Below is a small trained network, with its code and all its weights. Each question gives an input and a class and asks what happens when units are switched off, that is, made to give their printed mean instead of their output.

import numpy as np


def w(rows, s, z=0):
    codes = np.array(rows[::2]) - 128.0
    scale = np.full(codes.shape[1], s)
    scale[-1] = z or s
    return codes * scale


def norm(h):
    return h / np.sqrt((h * h).mean(-1, keepdims=True) + 1e-5)


def f(y):
    return np.maximum(y, 0)


def log_softmax(a):
    a = a - a.max(-1, keepdims=True)
    return a - np.log(np.exp(a).sum(-1, keepdims=True))


def net(x, mask):
    res = np.array(x, float).reshape(1, 4) / 4 @ E
    u = 0
    for l in range(2):
        y = f(norm(res) @ A[l][:, :-1].T + A[l][:, -1])
        res = res + np.where(mask[u : u + 5], y, B[l][:, -1]) @ B[l][:, :-1]
        u += 5
    return log_softmax(norm(res)[-1] @ U[:, :-1].T + U[:, -1])


A, B = {}, {}
E = w([
[223,166,143,138,47,127,88],'x0',
[67,140,74,138,183,75,6],'x1',
[90,109,235,88,60,140,99],'x2',
[88,102,59,80,70,174,155],'x3',
],0.0023)
A[0] = w([
[250,186,84,178,139,87,144,2],'0.n1',
[162,126,151,116,23,158,104,143],'0.n2',
[216,158,254,183,152,87,124,117],'0.n3',
[138,115,93,90,38,141,33,51],'0.n4',
[29,109,219,56,115,89,86,142],'0.n5',
],0.0044,0.0036)
B[0] = w([
[145,116,212,253,131,244,85,187],'0.n1',
[120,164,81,64,127,74,98,230],'0.n2',
[186,222,182,199,90,76,34,253],'0.n3',
[181,222,177,213,117,139,24,175],'0.n4',
[98,94,170,251,64,199,81,246],'0.n5',
],0.0052,0.0032)
A[1] = w([
[240,189,220,112,146,8,164,216],'1.n1',
[40,113,94,174,242,145,61,230],'1.n2',
[53,100,186,109,90,118,50,62],'1.n3',
[141,132,254,168,222,45,114,3],'1.n4',
[179,53,106,170,194,188,239,29],'1.n5',
],0.0038,0.0013)
B[1] = w([
[121,108,75,113,142,67,202,240],'1.n1',
[87,78,116,57,144,76,203,255],'1.n2',
[156,105,134,220,167,188,109,196],'1.n3',
[184,178,91,97,2,107,158,198],'1.n4',
[186,206,185,131,194,165,124,165],'1.n5',
],0.0053,0.0035)
U = w([
[40,9,162,162,125,185,131,123],'0',
[63,78,54,62,187,58,121,116],'1',
[162,144,103,86,124,64,197,166],'2',
[129,87,155,65,148,128,90,3],'3',
[125,122,117,8,74,154,137,78],'4',
[163,138,142,126,220,204,162,113],'5',
[183,165,172,199,73,133,39,167],'6',
],0.013,0.0079)

Each question gives the input, the list of numbers given to net, and the class t.
The units are the neurons (one row each of A and B). Each row of codes is followed by its name. A weight is (code - 128) times the scale printed after its matrix; where a second scale follows, it is the last column's (A, B and U).
mask holds one flag per neuron, layer by layer. A switched-off neuron (its flag False) gives its mean, the last column of its row in B, instead of its output. The means were averaged over made-up inputs and are rounded, as every weight is.
A unit's drop is (log p(t) with every unit on - log p(t) with that unit switched off) / (log p(t) with every unit on - log p(t) with every unit switched off).
The circuit of an input: a set's keep is (log p(t) with only the set's units on - log p(t) with every unit switched off) / (log p(t) with every unit on - log p(t) with every unit switched off). Starting from all 10 units, units are removed one at a time, each time the one whose removal leaves the highest keep (on an exact tie, the one counted first), for as long as the keep stays at least 0.8.
circuit, biggest first: the units of the circuit, biggest drop first
top k neurons: the k neurons with the biggest drops, biggest first
top k neurons in layer l: the k neurons of layer l with the biggest drops, biggest first
input [-2,3,-2,-3], class 1: circuit, biggest first => 0.n3
input [-3,-5,4,3], class 0: circuit, biggest first => 0.n3, 1.n4
input [0,3,-2,-5], class 2: top 2 neurons => 0.n5, 1.n1
input [1,-5,1,5], class 4: top 3 neurons => 0.n3, 1.n1, 1.n2
input [-8,-2,0,-6], class 2: circuit, biggest first => 1.n4, 1.n2
input [-6,8,6,-2], class 0: circuit, biggest first => 0.n5, 0.n3
input [7,-6,5,3], class 2: circuit, biggest first => 0.n5, 1.n1
input [-2,-6,2,-3], class 2: top 3 neurons in layer 0 => 0.n5, 0.n1, 0.n4
input [5,-7,-7,5], class 5: circuit, biggest first => 0.n3, 1.n5, 1.n4
input [2,3,-6,8], class 1: circuit, biggest first => 0.n3, 1.n4
input [-6,6,-1,-6], class 1: top 2 neurons in layer 1 => 1.n2, 1.n4
input [-6,6,1,-5], class 0: top 2 neurons in layer 0 => 0.n5, 0.n2
input [1,-8,0,-6], class 2: top 4 neurons => 1.n1, 0.n5, 0.n4, 1.n3
input [-3,0,5,1], class 0: circuit, biggest first => 0.n3
input [0,-2,-2,0], class 5: top 3 neurons => 0.n3, 0.n5, 0.n4
input [-1,-5,0,-5], class 2: top 2 neurons => 1.n1, 0.n5
input [-2,-7,5,2], class 0: top 3 neurons in layer 1 => 1.n4, 1.n5, 1.n3
input [4,-8,-8,5], class 5: top 2 neurons => 0.n3, 1.n5
input [-5,7,2,-3], class 0: circuit, biggest first => 0.n5, 0.n3
input [-3,0,-6,2], class 1: circuit, biggest first => 1.n2
input [-3,7,3,-2], class 0: top 2 neurons => 0.n5, 0.n3
input [-1,-3,4,5], class 0: top 2 neurons in layer 0 => 0.n3, 0.n4
input [-6,-4,-1,5], class 5: top 2 neurons => 1.n5, 0.n2
input [-2,1,5,3], class 0: top 2 neurons => 0.n3, 1.n4
input [-2,6,4,1], class 0: top 2 neurons => 0.n3, 1.n2
input [-2,-8,-2,-3], class 2: top 2 neurons => 1.n1, 0.n5
